Here is a tiny trained network, its code and every weight. The questions are about switching its units off for an input and a class, where a switched-off unit gives its printed mean instead of its output.

import numpy as np


def w(rows, s, z=0):
    codes = np.array(rows[::2]) - 128.0
    scale = np.full(codes.shape[1], s)
    scale[-1] = z or s
    return codes * scale


def norm(h):
    return h / np.sqrt((h * h).mean(-1, keepdims=True) + 1e-5)


def f(y):
    return np.maximum(y, 0)


def log_softmax(a):
    a = a - a.max(-1, keepdims=True)
    return a - np.log(np.exp(a).sum(-1, keepdims=True))


def net(x, mask):
    res = np.array(x, float).reshape(1, 6) / 4 @ E
    u = 0
    for l in range(3):
        y = f(norm(res) @ A[l][:, :-1].T + A[l][:, -1])
        res = res + np.where(mask[u : u + 4], y, B[l][:, -1]) @ B[l][:, :-1]
        u += 4
    return log_softmax(norm(res)[-1] @ U[:, :-1].T + U[:, -1])


A, B = {}, {}
E = w([
[121,110,167,188,192,187,254,171,130],'x0',
[150,120,75,149,189,169,86,116,80],'x1',
[183,111,117,182,166,216,89,110,87],'x2',
[192,172,156,198,170,43,128,122,175],'x3',
[114,41,40,211,75,96,88,158,176],'x4',
[29,183,62,153,101,93,170,134,150],'x5',
],0.0091)
A[0] = w([
[114,33,132,204,135,88,214,145,130,3],'L0N1',
[154,93,130,115,126,254,198,178,76,34],'L0N2',
[213,103,148,156,129,139,99,61,118,56],'L0N3',
[132,38,49,163,195,71,81,159,128,60],'L0N4',
],0.0075,0.0031)
B[0] = w([
[108,189,86,118,127,121,80,51,136,218],'L0N1',
[106,55,188,65,251,149,168,171,130,254],'L0N2',
[123,30,113,139,128,98,161,153,88,220],'L0N3',
[161,183,158,114,77,122,97,215,173,249],'L0N4',
],0.011,0.004)
A[1] = w([
[153,68,109,70,25,201,54,100,119,231],'L1N1',
[2,178,58,169,78,115,200,171,196,161],'L1N2',
[111,146,60,156,109,208,218,125,133,4],'L1N3',
[171,151,132,41,100,60,198,106,149,125],'L1N4',
],0.0093,0.0036)
B[1] = w([
[97,111,141,130,175,150,53,231,127,231],'L1N1',
[58,114,95,93,90,171,152,80,109,254],'L1N2',
[210,76,111,172,181,149,97,9,152,148],'L1N3',
[125,181,143,179,131,83,181,154,127,199],'L1N4',
],0.012,0.0088)
A[2] = w([
[162,180,148,79,177,146,7,102,82,158],'L2N1',
[178,222,183,70,110,94,200,101,149,1],'L2N2',
[48,132,117,64,92,135,126,151,135,82],'L2N3',
[254,122,122,171,66,156,126,218,148,74],'L2N4',
],0.0093,0.0062)
B[2] = w([
[178,144,57,64,110,145,115,162,167,254],'L2N1',
[203,205,170,79,168,4,143,100,59,191],'L2N2',
[108,97,169,168,124,114,166,154,182,234],'L2N3',
[176,110,97,174,70,99,109,81,103,201],'L2N4',
],0.014,0.0055)
U = w([
[122,49,191,96,222,205,163,162,112,187],'0',
[201,102,150,221,82,98,127,95,107,82],'1',
[18,159,98,116,26,104,163,147,180,183],'2',
[177,118,86,101,83,146,22,213,147,181],'3',
[121,147,137,181,110,167,103,90,63,2],'4',
[148,213,211,97,144,45,187,109,90,109],'5',
[95,143,63,124,127,196,163,8,134,95],'6',
],0.016,0.0059)

Each question gives the input, the list of numbers given to net, and the class t.
The units are the neurons (one row each of A and B). Each row of codes is followed by its name. A weight is (code - 128) times the scale printed after its matrix; where a second scale follows, it is the last column's (A, B and U).
mask holds one flag per neuron, layer by layer. A switched-off neuron (its flag False) gives its mean, the last column of its row in B, instead of its output. The means were averaged over made-up inputs and are rounded, as every weight is.
A unit's drop is (log p(t) with every unit on - log p(t) with that unit switched off) / (log p(t) with every unit on - log p(t) with every unit switched off).
The circuit of an input: a set's keep is (log p(t) with only the set's units on - log p(t) with every unit switched off) / (log p(t) with every unit on - log p(t) with every unit switched off). Starting from all 12 units, units are removed one at a time, each time the one whose removal leaves the highest keep (on an exact tie, the one counted first), for as long as the keep stays at least 0.8.
circuit, biggest first: the units of the circuit, biggest drop first
most important unit: the unit with the biggest drop
k most important neurons: the k neurons with the biggest drops, biggest first
k most important neurons of layer l: the k neurons of layer l with the biggest drops, biggest first
drop of u: that unit's drop, to one decimal
input [7,-2,-3,0,-3,7], class 6: circuit, biggest first -> (L1N3, L1N2)
input [6,-2,-1,3,6,-6], class 1: most important unit -> L1N1
input [-6,-7,-7,7,3,-1], class 5: circuit, biggest first -> (L2N2, L1N1, L1N4)
input [7,7,-3,2,6,-2], class 2: 2 most important neurons of layer 0 -> (L0N4, L0N1)
input [4,5,-7,-1,-1,5], class 6: circuit, biggest first -> (L1N3, L0N4)
input [-1,7,-3,1,-3,-8], class 3: 4 most important neurons -> (L2N1, L1N2, L0N2, L2N3)
input [5,-8,8,6,1,-2], class 1: 2 most important neurons of layer 1 -> (L1N2, L1N1)
input [-1,7,8,8,-8,-2], class 3: 4 most important neurons -> (L2N1, L0N2, L1N2, L1N4)
input [4,3,1,4,3,-2], class 1: 2 most important neurons of layer 2 -> (L2N4, L2N1)
input [7,-3,-2,-5,8,2], class 6: 2 most important neurons -> (L1N3, L0N1)
input [-1,7,3,7,3,4], class 1: 3 most important neurons -> (L2N4, L1N1, L0N1)
input [6,-5,7,-7,5,5], class 6: 2 most important neurons of layer 1 -> (L1N3, L1N1)
input [8,-4,1,6,2,-5], class 1: 3 most important neurons -> (L1N2, L1N1, L2N1)
input [-4,-1,8,5,-7,-7], class 3: 2 most important neurons -> (L2N1, L0N2)
input [7,-4,-2,5,1,1], class 6: 2 most important neurons -> (L1N2, L0N4)
input [2,2,7,-5,4,8], class 6: 2 most important neurons -> (L1N3, L1N2)
input [1,6,2,5,4,6], class 2: most important unit -> L0N4
input [1,5,-8,8,7,-5], class 1: 2 most important neurons of layer 2 -> (L2N4, L2N1)
input [1,4,-8,1,7,-4], class 2: 2 most important neurons of layer 1 -> (L1N2, L1N3)
input [-5,-1,-1,8,1,2], class 5: 2 most important neurons -> (L1N1, L2N2)
input [6,-1,-2,-3,3,5], class 6: most important unit -> L1N3
input [4,1,8,7,7,7], class 6: 2 most important neurons -> (L1N2, L1N1)
input [-3,-5,7,-6,-5,5], class 0: 3 most important neurons of layer 0 -> (L0N2, L0N1, L0N4)
input [-7,4,3,-4,-8,6], class 3: drop of L2N1 -> 0.1
